Below are the code and all the weights of a small trained network. Each question names an input and a target symbol and asks about switching units off, where a switched-off unit gives its printed mean instead of its output.

import numpy as np


def w(rows, s, z=0):
    codes = np.array(rows[::2]) - 128.0
    scale = np.full(codes.shape[1], s)
    scale[-1] = z or s
    return codes * scale


def norm(h):
    return h / np.sqrt((h * h).mean(-1, keepdims=True) + 1e-5)


def f(y):
    return y / 2 * (1 + np.tanh(0.7978845608 * (y + 0.044715 * y**3)))


def softmax(a):
    e = np.exp(a - a.max(-1, keepdims=True))
    return e / e.sum(-1, keepdims=True)


def log_softmax(a):
    a = a - a.max(-1, keepdims=True)
    return a - np.log(np.exp(a).sum(-1, keepdims=True))


def net(x, mask):
    ids = ['ΘΨεημπ'.index(c) for c in x.split()]
    T = len(ids)
    res = E[ids] + P[:T]
    u = 0
    for l in range(2):
        r = norm(res)
        for j in range(3):
            rows = slice(2 * j, 2 * j + 2)
            q, k, v = (r @ M[l][rows].T for M in (Q, K, V))
            z = softmax(np.where(np.tri(T) > 0, q @ k.T / 2**0.5, -1e9)) @ v
            o = O[l][rows]
            res = res + np.where(mask[u + j], z, o[:, -1]) @ o[:, :-1]
        u += 3
        y = f(norm(res) @ A[l][:, :-1].T + A[l][:, -1])
        res = res + np.where(mask[u : u + 4], y, B[l][:, -1]) @ B[l][:, :-1]
        u += 4
    return log_softmax(norm(res)[-1] @ U[:, :-1].T + U[:, -1])


Q, K, V, O, A, B = {}, {}, {}, {}, {}, {}
E = w([
[62,75,67,80],'Θ',
[237,139,131,45],'Ψ',
[188,142,36,116],'ε',
[127,163,254,89],'η',
[47,191,141,173],'μ',
[159,77,148,156],'π',
],0.0078)
P = w([
[157,4,179,99],'0',
[123,9,180,103],'1',
[122,25,170,112],'2',
[100,76,178,118],'3',
[104,103,159,118],'4',
[104,122,142,129],'5',
[99,139,116,130],'6',
[93,161,115,129],'7',
[84,183,112,131],'8',
[86,180,108,132],'9',
[93,173,120,132],'10',
],0.0035)
Q[0] = w([
[137,173,121,114],'L0H1',
[118,31,130,127],'L0H1',
[175,5,125,110],'L0H2',
[145,92,218,169],'L0H2',
[8,178,133,211],'L0H3',
[186,120,91,173],'L0H3',
],0.02)
K[0] = w([
[133,171,143,93],'L0H1',
[155,74,137,201],'L0H1',
[120,61,130,55],'L0H2',
[150,155,218,102],'L0H2',
[97,251,108,129],'L0H3',
[135,109,123,196],'L0H3',
],0.022)
V[0] = w([
[156,34,174,250],'L0H1',
[146,72,149,125],'L0H1',
[203,29,104,151],'L0H2',
[111,111,129,183],'L0H2',
[168,81,147,254],'L0H3',
[139,77,180,158],'L0H3',
],0.008)
O[0] = w([
[3,243,152,39,141],'L0H1',
[111,184,167,106,231],'L0H1',
[148,188,59,29,173],'L0H2',
[144,90,100,111,68],'L0H2',
[20,228,146,100,169],'L0H3',
[85,218,137,94,254],'L0H3',
],0.0051,0.0031)
A[0] = w([
[213,65,144,61,133],'L0N1',
[32,3,102,115,164],'L0N2',
[212,128,161,8,247],'L0N3',
[129,66,164,153,89],'L0N4',
],0.011,0.0012)
B[0] = w([
[172,166,171,62,206],'L0N1',
[190,195,125,248,159],'L0N2',
[178,154,192,243,254],'L0N3',
[76,143,163,88,147],'L0N4',
],0.014,0.0086)
Q[1] = w([
[95,83,205,172],'L1H1',
[58,138,40,102],'L1H1',
[149,115,141,141],'L1H2',
[78,248,197,128],'L1H2',
[146,98,62,153],'L1H3',
[164,228,105,178],'L1H3',
],0.017)
K[1] = w([
[130,195,73,83],'L1H1',
[184,39,108,147],'L1H1',
[134,144,122,140],'L1H2',
[132,2,94,129],'L1H2',
[171,116,166,145],'L1H3',
[128,15,63,132],'L1H3',
],0.016)
V[1] = w([
[144,147,226,254],'L1H1',
[68,49,109,107],'L1H1',
[226,174,120,97],'L1H2',
[157,188,85,239],'L1H2',
[118,213,25,64],'L1H3',
[150,134,175,98],'L1H3',
],0.0099)
O[1] = w([
[114,83,2,41,253],'L1H1',
[140,228,135,128,47],'L1H1',
[84,203,53,126,175],'L1H2',
[27,63,68,128,191],'L1H2',
[188,204,32,192,102],'L1H3',
[83,109,106,88,149],'L1H3',
],0.007,0.013)
A[1] = w([
[191,134,194,116,68],'L1N1',
[1,205,165,114,2],'L1N2',
[24,144,66,113,154],'L1N3',
[124,102,217,173,32],'L1N4',
],0.013,0.0034)
B[1] = w([
[142,200,170,153,202],'L1N1',
[70,246,30,85,179],'L1N2',
[171,152,216,180,254],'L1N3',
[93,91,117,33,176],'L1N4',
],0.013,0.0065)
U = w([
[142,119,14,245,136],'Θ',
[223,170,183,123,132],'Ψ',
[172,79,2,60,65],'ε',
[38,74,186,46,253],'η',
[41,82,153,251,48],'μ',
[14,236,48,90,45],'π',
],0.0088,0.00075)

Each question gives the input, a string of symbols that net reads in full, and the target symbol t.
The units are the heads (2 rows each of Q, K, V and O) and the neurons (one row each of A and B). Each row of codes is followed by its name. A weight is (code - 128) times the scale printed after its matrix; where a second scale follows, it is the last column's (O, A, B and U).
mask holds one flag per unit, layer by layer, with each layer's heads first. A switched-off unit (its flag False) gives its mean, the last column of its rows in O or B, instead of its output. The means were averaged over made-up inputs and are rounded, as every weight is.
A unit's drop is (log p(t) with every unit on - log p(t) with that unit switched off) / (log p(t) with every unit on - log p(t) with every unit switched off).
The circuit of an input: a set's keep is (log p(t) with only the set's units on - log p(t) with every unit switched off) / (log p(t) with every unit on - log p(t) with every unit switched off). Starting from the 12 units with the biggest drops (on a tie, the unit counted first), units are removed one at a time, each time the one whose removal leaves the highest keep (on an exact tie, the one counted first), for as long as the keep stays at least 0.8.
units of the circuit, in order: the units of the circuit, biggest drop first
most important unit: the unit with the biggest drop
top k neurons: the k neurons with the biggest drops, biggest first
top k neurons in layer l: the k neurons of layer l with the biggest drops, biggest first
drop of u: that unit's drop, to one decimal
input π Ψ ε μ Θ, target μ: units of the circuit, in order : [L1N3, L0N1]
input η η ε η η π η, target π: units of the circuit, in order : [L1N2]
input π ε η η Ψ μ ε, target η: top 4 neurons : [L0N1, L0N3, L1N3, L1N2]
input Θ π Ψ Ψ Ψ Ψ Ψ μ, target η: units of the circuit, in order : [L1H3, L0H3]
input Ψ η η η π η Θ ε ε Θ Ψ, target Θ: top 4 neurons : [L0N3, L0N1, L1N3, L0N4]
input μ ε π Ψ, target π: units of the circuit, in order : [L0H3, L1N2]
input Ψ ε Ψ π η Θ η ε, target Ψ: top 2 neurons in layer 0 : [L0N2, L0N1]
input ε Θ ε π Ψ η, target π: top 2 neurons : [L0N4, L1N2]
input Θ π ε Ψ η ε Θ, target Ψ: top 2 neurons in layer 1 : [L1N3, L1N2]
input Ψ Θ π ε μ η ε, target η: top 3 neurons in layer 1 : [L1N2, L1N1, L1N3]
input Θ Ψ Ψ Θ π Ψ Ψ η η ε, target Ψ: top 2 neurons : [L1N3, L0N1]
input ε π ε Θ Ψ Ψ Θ η η Θ, target Ψ: top 3 neurons : [L1N3, L0N3, L0N4]
input Ψ π ε Ψ Ψ ε, target Θ: top 2 neurons in layer 1 : [L1N3, L1N2]
input η π Θ Ψ μ Ψ μ Ψ Θ, target η: top 2 neurons : [L0N3, L0N1]
input μ η μ ε, target ε: most important unit : L0H2
input ε η Ψ π Ψ Ψ Ψ Θ μ η Θ, target η: top 2 neurons in layer 0 : [L0N3, L0N4]
input Ψ Ψ Ψ Ψ Ψ ε Ψ Θ, target Θ: top 2 neurons : [L0N2, L0N3]
input Ψ π Θ η Ψ Ψ ε Ψ ε, target Θ: top 3 neurons : [L0N1, L1N3, L0N3]
input Θ Θ π ε Θ Θ Ψ μ η Ψ, target η: top 4 neurons : [L1N4, L0N1, L1N3, L0N2]
input ε Θ π Ψ, target π: most important unit : L0H3
input Θ Θ μ ε ε π Ψ ε Ψ Ψ, target Θ: top 2 neurons in layer 1 : [L1N3, L1N1]
input Ψ η Ψ Ψ η Ψ Θ ε Θ Ψ μ, target μ: top 2 neurons : [L0N2, L1N3]
input π Ψ ε η Ψ μ, target η: drop of L1H2 : 0.4
input ε π η Θ η η μ Ψ, target η: drop of L1H3 : 0.5
